Below are the code and all the weights of a small trained network. Each question names an input and a class and asks about switching units off, where a switched-off unit gives its printed mean instead of its output.

import numpy as np


def w(rows, s, z=0):
    codes = np.array(rows[::2]) - 128.0
    scale = np.full(codes.shape[1], s)
    scale[-1] = z or s
    return codes * scale


def f(y):
    return np.maximum(y, 0)


def log_softmax(a):
    a = a - a.max(-1, keepdims=True)
    return a - np.log(np.exp(a).sum(-1, keepdims=True))


def net(x, mask):
    res = np.array(x, float).reshape(1, 8) / 4 @ E
    y = f(res @ A[0][:, :-1].T + A[0][:, -1])
    res = res + np.where(mask, y, B[0][:, -1]) @ B[0][:, :-1]
    return log_softmax(res[-1] @ U[:, :-1].T + U[:, -1])


A, B = {}, {}
E = w([
[118,161,247,197],'x0',
[182,205,117,187],'x1',
[97,131,122,175],'x2',
[103,205,196,81],'x3',
[63,196,96,166],'x4',
[193,91,89,72],'x5',
[146,255,105,77],'x6',
[76,94,105,71],'x7',
],0.0059)
A[0] = w([
[111,79,196,173,102],'neuron 1',
[124,193,150,120,127],'neuron 2',
[138,141,100,126,230],'neuron 3',
[137,152,180,187,101],'neuron 4',
[110,117,97,171,129],'neuron 5',
[189,162,111,137,235],'neuron 6',
[139,84,115,100,140],'neuron 7',
[184,105,92,134,253],'neuron 8',
[114,101,50,87,130],'neuron 9',
[4,135,141,131,89],'neuron 10',
[191,171,136,51,153],'neuron 11',
[79,142,153,144,100],'neuron 12',
[180,136,137,93,133],'neuron 13',
[141,72,95,61,178],'neuron 14',
[121,81,183,134,101],'neuron 15',
],0.014,0.0041)
B[0] = w([
[214,45,149,24,202],'neuron 1',
[175,145,177,153,198],'neuron 2',
[127,159,131,195,199],'neuron 3',
[122,209,88,37,201],'neuron 4',
[124,145,152,116,171],'neuron 5',
[138,238,102,204,229],'neuron 6',
[84,54,115,155,196],'neuron 7',
[46,164,164,206,238],'neuron 8',
[46,68,77,191,231],'neuron 9',
[3,213,182,97,197],'neuron 10',
[248,140,86,216,235],'neuron 11',
[116,165,182,83,165],'neuron 12',
[158,122,89,193,185],'neuron 13',
[123,13,54,194,253],'neuron 14',
[147,26,132,113,179],'neuron 15',
],0.016,0.0074)
U = w([
[142,58,194,143,21],'0',
[136,172,115,142,214],'1',
[185,117,171,46,95],'2',
[150,141,129,158,251],'3',
[84,88,182,169,252],'4',
[200,137,106,157,69],'5',
[53,161,231,110,24],'6',
[75,99,2,114,63],'7',
],0.0076,0.0035)

Each question gives the input, the list of numbers given to net, and the class t.
The units are the neurons (one row each of A and B). Each row of codes is followed by its name. A weight is (code - 128) times the scale printed after its matrix; where a second scale follows, it is the last column's (A, B and U).
mask holds one flag per neuron, in row order. A switched-off neuron (its flag False) gives its mean, the last column of its row in B, instead of its output. The means were averaged over made-up inputs and are rounded, as every weight is.
A unit's drop is (log p(t) with every unit on - log p(t) with that unit switched off) / (log p(t) with every unit on - log p(t) with every unit switched off).
The circuit of an input: a set's keep is (log p(t) with only the set's units on - log p(t) with every unit switched off) / (log p(t) with every unit on - log p(t) with every unit switched off). Starting from the 12 units with the biggest drops (on a tie, the unit counted first), units are removed one at a time, each time the one whose removal leaves the highest keep (on an exact tie, the one counted first), for as long as the keep stays at least 0.8.
circuit, biggest first: the units of the circuit, biggest drop first
unit that matters most: the unit with the biggest drop
top k neurons: the k neurons with the biggest drops, biggest first
drop of u: that unit's drop, to one decimal
input [0,-1,-5,-7,-5,-1,-8,0], class 0: top neuron	(neuron 1)
input [-3,2,4,-6,8,-3,2,7], class 6: circuit, biggest first	(neuron 10; neuron 14)
input [8,6,7,-2,-5,3,3,-8], class 1: top 3 neurons	(neuron 4; neuron 6; neuron 14)
input [-3,-2,4,-7,6,-5,3,4], class 6: circuit, biggest first	(neuron 10; neuron 14)
input [-4,6,-6,6,4,1,0,3], class 5: circuit, biggest first	(neuron 11; neuron 10)
input [-5,8,2,-2,4,3,-2,-2], class 1: top 2 neurons	(neuron 14; neuron 6)
input [1,-2,-4,-2,1,-8,0,5], class 6: circuit, biggest first	(neuron 10; neuron 14)
input [1,-3,-8,-3,7,1,8,4], class 5: top 3 neurons	(neuron 11; neuron 8; neuron 2)
input [5,1,0,6,-6,1,-7,8], class 0: top 2 neurons	(neuron 15; neuron 4)
input [1,-1,-8,6,6,6,-1,0], class 5: top 3 neurons	(neuron 11; neuron 10; neuron 8)
input [1,-7,-4,5,-7,8,-2,-4], class 7: top 3 neurons	(neuron 14; neuron 2; neuron 7)
input [5,2,3,7,-1,0,8,-7], class 5: drop of neuron 14	-0.1
input [5,5,5,8,1,-7,5,-6], class 6: drop of neuron 12	0.2
input [-2,2,4,5,3,-3,-5,1], class 6: unit that matters most	neuron 10
input [-2,2,5,8,4,-3,-8,8], class 6: drop of neuron 10	0.2
